Each row is followed by roughly how far along a hidden order it lies, from 0 to 9. A new part has a new order.
In the rows, zero is written as 100.
[108  80  96  62 120  41  93  92  92  93  57 151 112  70 110 137  91 113
   0  92  95 117  96 128 110   0  88  89  62  67   0  88  88 154  77  86
 103 120 108  81 117  88 120 119 127 173  83 118  97  78  46  69  24  68
  82  91  81 160  95 117  76  87 129 111  73 123 104  87  88 107] : 9
[104  89  98  87 104  88  95  97  99  93  92 119 114  93 103 108  96 106
  71  95  99 105  99 111 103  12  90  97  89  90  80 106  95 106  92 110
 101 104 100  91  88 101 105 104 104 119  96  99 101  81  83  84  73  91
  95  95  92 126 100 106  89 100  96 106  96 109 101  85  94 100] : 2
[102  76  92 102 112  83  84  95  95 101  85 107 133 102 107  77 109  89
  97  92 103 108  93  81  97 139  85  50  99  93  94  41 102 189  67  90
 117 103 115  80 140 112  94 128  77 129  95 133 110 116 116 108  97 111
  86  76 132 130  99 113  97 100  89  90  94 101 102  71 113 110] : 7
[101  86  89  87 112  88  81  88  97 103  82  89 121 106 112  85 105  91
  84  96 104 111  96  91 100 112  82  63  93  94  66  51 102 193  70  88
 133 105 101  84 111 109  94 121  91 126 100 132 105 102 118 111  72  95
  91  83 119 114  99 117  88 102  74  89 101 108 101  72 111 111] : 5
[ 95  85  93  93 110  97  94  94 100 111  86 118 137  98 104  89 106  93
 116  97 102 105  95  92 100 120  89  74  95 102 165  71 101 142  82  84
 119 101  90  87 121 105  99 133  98 125  91 113 106  97 105  97  95 108
  91  82 112 130  99 103  99 100  87  91  98  99 100  82 103 105] : 3
[ 96  94 102 103 100  99 108 101 103 102  93 134 117  91  93  76 103 100
 141  95  99  97  94  97  99 122  96  78 105 103 162 111  98  95  91  96
  93  94  80  93 105 100 102 119  99 103  79  86 107  99  95  79  96 108
  99  88 101 136 101  87 107  98 101 101  95  90 100 100  88  97] : 1
[101  93  91  90 106  96  86  88 100 100  93 105 111 103 113  79 104  96
 106  94 103 107  96  96 101  79  84  76  93 100  93  81  99 154  80  98
 128 104  93  86  99 107  96 118  92 118  96 115 105  87 111 101  90  94
  90  83 109 121 102 113  90 103  69  93  98 106 101  67 103 106] : 3
[108 109  95  98  95  94  96 105  98  95 109  70 132  96 103  79  93 101
  12  98 100 101  98  99  99  30  87  65 103  95 114 102  98  50 106 126
  99 103 127  98 123 101  90 115  92 154 124 105 105  56  70  69  81 107
 114  73  93 103 101  84  84 100  86  89  80 108 100  90  84  94] : 4
[103 135  97  92 109 100  98  88  94  74  84 106 152  98  97  65 107 106
 177  89  99  92  95  94 101 135  92  46 131  96  59 158  97 135  87  95
 110  89  92  84 135  95  88 154  82  44  32  67  95  99 121  78 108  96
 109  84 101 126 107  80 127  95  96 118 106  96  96 109  92 107] : 7
[101  98  93  84 107  90  94  90 101  97  91 116  99  96 111  97  97 105
  70  97 100 106  97 111 105  35  85  94  87  93  81  89  95 111  90 105
 117 107  90  90  71  95 103 107 111 120 105 101 101  80  88  86  70  80
  96  98  87 122 100 110  84 102  81 101  98 109 101  87  89 102] : 2
[ 98  97  94  91 104 100  96  93 102 105  94 115 113  98 109 100  99 104
  76  98 100 104  99 114 104  71  95  93  88 100 109 108  98 112  97  96
 115 104  88  97  83  99 102 112 110  94 101 103  99  85  93  96  85  86
  96  98  92 113  99 105  89 100  85  98 100 105 100  90  93 102] : 1
[ 98 108  99  94 106  93 105  92 100  92  89 136 142  94  97  70 106 102
 157  91  99  96  94  97 100 114  91  63 117  98 126 140  97 109  89  97
 107  94  77  89 120  96  96 145  90  71  57  73 104  86 100  71 105 102
 102  85 100 141 104  85 116  99  94 109 100  95  98  98  84 100] : 4
[ 96  90  98  95 103 105 103  98 105 108  96 121 128  92 101  90 100 100
  99  97 100 102  97 102 101  82  92  88  96 105 156 109  98  87  98  99
 107  99  89  97 104 101 101 117 104 123  99  89 105  79  91  82  93 101
 102  97  95 125 101  95  93 101  89  94  93  99  99  94  89  98] : 0
[101  96  97  99 103 100  94  96 100 101 100 105 119 100 103  96 103  97
 104  97 101 102  99  95 100 107  96  87  98 100 103  87 100 118  93  98
 107 102  97  94 107 102  99 105  96 111 100 109 104 106 108 100  98 102
  97  94 106 109 100 104  86 100  94  98 100 101 101  90 103 103] : 1
[102  98  98  91 103  94  96  96 101  95  96 128 103  94 106  89  99 104
  83  95 100 104  99 110 103  36  92  89  89  96 103 104  95 106  90 110
 128 104  92  89  80  97 101 108 101 112  95  94 102  76  89  82  77  89
  96  95  92 125 101 105  86 100  86 104  97 107 101  83  93  98] : 1
[102 122  96  93 106  91  95  87  98  85  99 107 130  99 104  71 103 106
 153  92 100  97  97 100 101  80  88  67 123  98  90 144  97 128  90 104
  92  94  89  89  93  96  94 135  91  66  69  79  99  85 107  84  94  93
 104  90  96 121 105  90 106 100  77 111 108 102  98  93  94 103] : 4
[101 105 100  96  98 105  99 100 102  96 103 124  99  97 100  86  99 101
 112  94 100 100  99 100  99  72  95  83 102 100 115 113  98  88  98 114
  93  99  90  95  94 102 100 106  97 101  99  94 105  72  97  88  95 102
  98  97 100 111 101 101  92 102  85 101  99 101 101  88  95  96] : 0
